Below is a small trained network, with its code and all its weights. Each question gives an input and a target symbol and asks what happens when units are switched off, that is, made to give their printed mean instead of their output.

import numpy as np


def w(rows, s, z=0):
    codes = np.array(rows[::2]) - 128.0
    scale = np.full(codes.shape[1], s)
    scale[-1] = z or s
    return codes * scale


def f(y):
    return y / 2 * (1 + np.tanh(0.7978845608 * (y + 0.044715 * y**3)))


def softmax(a):
    e = np.exp(a - a.max(-1, keepdims=True))
    return e / e.sum(-1, keepdims=True)


def log_softmax(a):
    a = a - a.max(-1, keepdims=True)
    return a - np.log(np.exp(a).sum(-1, keepdims=True))


def net(x, mask):
    ids = ['ΓΔΣβημ'.index(c) for c in x.split()]
    T = len(ids)
    res = E[ids] + P[:T]
    q, k, v = (res @ M[0].T for M in (Q, K, V))
    z = softmax(np.where(np.tri(T) > 0, q @ k.T / 4**0.5, -1e9)) @ v
    res = res + np.where(mask[0], z, O[0][:, -1]) @ O[0][:, :-1]
    y = f(res @ A[0][:, :-1].T + A[0][:, -1])
    res = res + np.where(mask[1:25], y, B[0][:, -1]) @ B[0][:, :-1]
    return log_softmax(res[-1] @ U[:, :-1].T + U[:, -1])


Q, K, V, O, A, B = {}, {}, {}, {}, {}, {}
E = w([
[185,150,169,57],'Γ',
[86,110,86,152],'Δ',
[101,134,172,53],'Σ',
[157,7,176,98],'β',
[251,139,63,183],'η',
[136,140,168,57],'μ',
],0.014)
P = w([
[117,167,147,209],'0',
[111,135,148,168],'1',
[99,120,141,131],'2',
[103,114,127,98],'3',
[114,111,114,64],'4',
[127,109,100,33],'5',
[140,107,92,2],'6',
],0.0099)
Q[0] = w([
[161,111,149,154],'H1',
[138,114,175,96],'H1',
[160,7,160,146],'H1',
[133,23,139,132],'H1',
],0.02)
K[0] = w([
[173,126,118,112],'H1',
[134,168,142,57],'H1',
[146,122,3,28],'H1',
[113,122,21,52],'H1',
],0.015)
V[0] = w([
[254,192,210,18],'H1',
[160,141,219,77],'H1',
[247,191,110,228],'H1',
[13,238,161,163],'H1',
],0.0049)
O[0] = w([
[2,63,112,234,26],'H1',
[116,54,117,228,69],'H1',
[31,98,104,18,113],'H1',
[252,79,26,143,1],'H1',
],0.0053,0.00087)
A[0] = w([
[134,172,175,136,169],'N1',
[93,112,163,133,8],'N2',
[113,122,184,154,1],'N3',
[97,101,107,120,82],'N4',
[60,149,150,115,43],'N5',
[169,167,87,106,96],'N6',
[159,144,117,241,62],'N7',
[121,136,121,139,89],'N8',
[122,130,98,127,183],'N9',
[122,127,129,131,120],'N10',
[37,131,91,186,50],'N11',
[209,175,89,207,114],'N12',
[144,148,177,92,97],'N13',
[123,133,110,143,131],'N14',
[128,150,159,126,130],'N15',
[102,109,118,117,70],'N16',
[126,118,131,127,93],'N17',
[33,104,85,179,151],'N18',
[102,129,135,131,161],'N19',
[145,137,120,144,144],'N20',
[140,144,126,108,118],'N21',
[132,97,122,129,93],'N22',
[188,164,93,254,75],'N23',
[80,86,89,201,121],'N24',
],0.028,0.0081)
B[0] = w([
[139,192,87,97,147],'N1',
[102,149,99,217,134],'N2',
[145,32,74,145,131],'N3',
[140,173,121,161,146],'N4',
[185,163,132,126,136],'N5',
[202,150,96,147,237],'N6',
[117,55,48,216,141],'N7',
[135,137,146,144,101],'N8',
[119,71,123,160,225],'N9',
[123,129,122,140,118],'N10',
[223,134,75,157,134],'N11',
[2,108,186,103,255],'N12',
[83,150,109,131,183],'N13',
[109,134,140,148,131],'N14',
[126,155,88,124,126],'N15',
[133,166,119,161,129],'N16',
[134,133,146,141,114],'N17',
[53,153,140,102,204],'N18',
[114,113,81,125,163],'N19',
[102,167,105,167,143],'N20',
[154,107,104,122,152],'N21',
[152,123,186,150,142],'N22',
[242,214,68,82,202],'N23',
[176,178,137,90,162],'N24',
],0.041,0.0046)
U = w([
[253,119,115,125,105],'Γ',
[4,60,207,85,139],'Δ',
[124,138,123,178,1],'Σ',
[117,44,105,172,181],'β',
[140,179,97,88,156],'η',
[172,138,169,131,87],'μ',
],0.0064,0.0047)

Each question gives the input, a string of symbols that net reads in full, and the target symbol t.
The units are the heads (4 rows each of Q, K, V and O) and the neurons (one row each of A and B). Each row of codes is followed by its name. A weight is (code - 128) times the scale printed after its matrix; where a second scale follows, it is the last column's (O, A, B and U).
mask holds one flag per unit, heads first, then neurons. A switched-off unit (its flag False) gives its mean, the last column of its rows in O or B, instead of its output. The means were averaged over made-up inputs and are rounded, as every weight is.
A unit's drop is (log p(t) with every unit on - log p(t) with that unit switched off) / (log p(t) with every unit on - log p(t) with every unit switched off).
The circuit of an input: a set's keep is (log p(t) with only the set's units on - log p(t) with every unit switched off) / (log p(t) with every unit on - log p(t) with every unit switched off). Starting from the 12 units with the biggest drops (on a tie, the unit counted first), units are removed one at a time, each time the one whose removal leaves the highest keep (on an exact tie, the one counted first), for as long as the keep stays at least 0.8.
circuit, biggest first: the units of the circuit, biggest drop first
unit that matters most: the unit with the biggest drop
k most important neurons: the k neurons with the biggest drops, biggest first
drop of u: that unit's drop, to one decimal
input β Δ Σ, target η: unit that matters most => N12
input Γ Δ η Γ Δ Δ, target β: circuit, biggest first => [N12; N9; N23]
input β μ Δ Δ η μ Δ, target β: circuit, biggest first => [N12; N23; N9]
input β η η η β β, target β: 4 most important neurons => [N12; N3; N2; N23]
input η Δ Δ μ Γ η η, target β: 2 most important neurons => [N6; N23]
input μ η η Σ η, target β: 2 most important neurons => [N23; N6]
input η Δ η η η, target Γ: 2 most important neurons => [N6; N12]
input Γ Γ Δ, target η: 4 most important neurons => [N18; N11; N24; N12]
input Γ μ Δ μ β η Δ, target Δ: 2 most important neurons => [N18; N23]
input μ Σ β, target Γ: 4 most important neurons => [N12; N24; N3; N13]
input Γ Σ η Δ Γ, target Δ: 2 most important neurons => [N6; N23]
input Δ η Δ Σ β, target Γ: 3 most important neurons => [N12; N24; N18]
input Δ Γ Δ β η Δ Δ, target Γ: 3 most important neurons => [N12; N6; N18]
input η Δ η Δ η Δ η, target Γ: unit that matters most => N6
input Σ η Γ Δ β Γ, target Δ: 2 most important neurons => [N23; N6]
input Σ Δ Δ Σ μ Γ β, target η: drop of N18 => 2.6
input Δ β β, target β: drop of N12 => 0.6
input β β Δ η Δ, target Δ: drop of H1 => 2.3
